Below is a small trained network, with its code and all its weights. Each question gives an input and a class and asks what happens when units are switched off, that is, made to give their printed mean instead of their output.

import numpy as np


def w(rows, s, z=0):
    codes = np.array(rows[::2]) - 128.0
    scale = np.full(codes.shape[1], s)
    scale[-1] = z or s
    return codes * scale


def norm(h):
    return h / np.sqrt((h * h).mean(-1, keepdims=True) + 1e-5)


def f(y):
    return np.maximum(y, 0)


def log_softmax(a):
    a = a - a.max(-1, keepdims=True)
    return a - np.log(np.exp(a).sum(-1, keepdims=True))


def net(x, mask):
    res = np.array(x, float).reshape(1, 2) / 4 @ E
    u = 0
    for l in range(2):
        y = f(norm(res) @ A[l][:, :-1].T + A[l][:, -1])
        res = res + np.where(mask[u : u + 12], y, B[l][:, -1]) @ B[l][:, :-1]
        u += 12
    return log_softmax(norm(res)[-1] @ U[:, :-1].T + U[:, -1])


A, B = {}, {}
E = w([
[160,131,166,226,254,169],'x0',
[118,107,23,87,180,165],'x1',
],0.011)
A[0] = w([
[193,59,160,153,83,147,3],'0.n1',
[89,158,62,79,142,70,151],'0.n2',
[112,82,137,79,80,75,133],'0.n3',
[85,137,92,182,115,160,128],'0.n4',
[148,165,29,139,134,232,183],'0.n5',
[231,254,154,170,117,121,126],'0.n6',
[105,137,160,218,148,100,145],'0.n7',
[207,160,102,172,171,148,94],'0.n8',
[105,34,204,164,99,136,33],'0.n9',
[96,95,130,50,152,36,105],'0.n10',
[130,158,144,183,142,119,184],'0.n11',
[208,98,125,174,93,30,147],'0.n12',
],0.0085,0.0029)
B[0] = w([
[73,114,166,33,107,179,144],'0.n1',
[202,163,161,124,151,131,231],'0.n2',
[143,36,146,190,118,86,242],'0.n3',
[120,17,132,254,122,156,152],'0.n4',
[54,220,170,147,117,51,255],'0.n5',
[39,152,194,140,165,222,217],'0.n6',
[216,100,120,131,105,103,231],'0.n7',
[195,153,109,46,94,108,214],'0.n8',
[133,104,204,125,125,219,178],'0.n9',
[163,143,167,110,201,196,203],'0.n10',
[138,141,111,149,32,47,210],'0.n11',
[85,139,75,155,219,219,195],'0.n12',
],0.0067,0.0054)
A[1] = w([
[168,182,107,131,157,30,72],'1.n1',
[114,87,81,61,121,109,68],'1.n2',
[146,147,64,114,175,155,71],'1.n3',
[136,148,125,157,225,127,176],'1.n4',
[97,164,40,74,149,213,83],'1.n5',
[94,89,149,101,49,116,102],'1.n6',
[123,69,150,113,196,208,242],'1.n7',
[89,31,100,100,96,91,80],'1.n8',
[136,168,77,140,147,51,251],'1.n9',
[202,79,156,140,155,185,200],'1.n10',
[149,91,252,101,102,148,39],'1.n11',
[92,163,42,113,156,196,56],'1.n12',
],0.011,0.0017)
B[1] = w([
[90,107,123,66,128,98,201],'1.n1',
[136,117,133,199,78,120,177],'1.n2',
[83,187,198,119,83,148,169],'1.n3',
[203,96,142,115,2,196,217],'1.n4',
[116,135,239,181,178,198,175],'1.n5',
[200,161,146,174,172,172,200],'1.n6',
[158,116,71,79,120,45,184],'1.n7',
[211,95,70,93,151,84,178],'1.n8',
[104,110,104,181,204,99,204],'1.n9',
[134,114,51,70,134,75,210],'1.n10',
[35,138,110,135,147,145,255],'1.n11',
[35,118,174,156,106,163,166],'1.n12',
],0.0087)
U = w([
[52,147,188,165,118,182,179],'0',
[249,100,117,137,97,126,164],'1',
[77,114,71,65,163,35,139],'2',
[141,188,115,83,155,134,2],'3',
],0.02,0.0072)

Each question gives the input, the list of numbers given to net, and the class t.
The units are the neurons (one row each of A and B). Each row of codes is followed by its name. A weight is (code - 128) times the scale printed after its matrix; where a second scale follows, it is the last column's (A, B and U).
mask holds one flag per neuron, layer by layer. A switched-off neuron (its flag False) gives its mean, the last column of its row in B, instead of its output. The means were averaged over made-up inputs and are rounded, as every weight is.
A unit's drop is (log p(t) with every unit on - log p(t) with that unit switched off) / (log p(t) with every unit on - log p(t) with every unit switched off).
The circuit of an input: a set's keep is (log p(t) with only the set's units on - log p(t) with every unit switched off) / (log p(t) with every unit on - log p(t) with every unit switched off). Starting from the 12 units with the biggest drops (on a tie, the unit counted first), units are removed one at a time, each time the one whose removal leaves the highest keep (on an exact tie, the one counted first), for as long as the keep stays at least 0.8.
circuit, biggest first: the units of the circuit, biggest drop first
top k neurons: the k neurons with the biggest drops, biggest first
k most important neurons of layer l: the k neurons of layer l with the biggest drops, biggest first
drop when u is switched off: that unit's drop, to one decimal
input [8,5], class 1: circuit, biggest first : (1.n4)
input [-8,7], class 1: circuit, biggest first : (1.n11 1.n2 1.n5)
input [-3,-2], class 2: top 2 neurons : (0.n5 0.n11)
input [1,3], class 2: top 2 neurons : (0.n5 0.n12)
input [2,-3], class 2: top 4 neurons : (0.n5 1.n10 1.n7 0.n7)
input [3,3], class 2: circuit, biggest first : (0.n6 1.n1 0.n5)
input [3,-2], class 2: 3 most important neurons of layer 1 : (1.n10 1.n11 1.n6)
input [-6,-5], class 1: 2 most important neurons of layer 1 : (1.n8 1.n6)
input [3,2], class 2: 2 most important neurons of layer 0 : (0.n8 0.n10)
input [2,4], class 0: top 3 neurons : (0.n3 0.n11 0.n7)
input [4,2], class 1: top 2 neurons : (1.n4 1.n11)
input [3,-3], class 2: top 2 neurons : (1.n10 0.n5)
input [4,-1], class 1: 2 most important neurons of layer 1 : (1.n4 1.n9)
input [-5,6], class 0: circuit, biggest first : (1.n5)
input [7,-5], class 1: top 3 neurons : (0.n5 0.n7 1.n10)
input [-7,-4], class 1: 2 most important neurons of layer 1 : (1.n6 1.n8)
input [6,-4], class 1: drop when 0.n5 is switched off : 0.4
input [-3,-3], class 2: drop when 1.n11 is switched off : 1.7
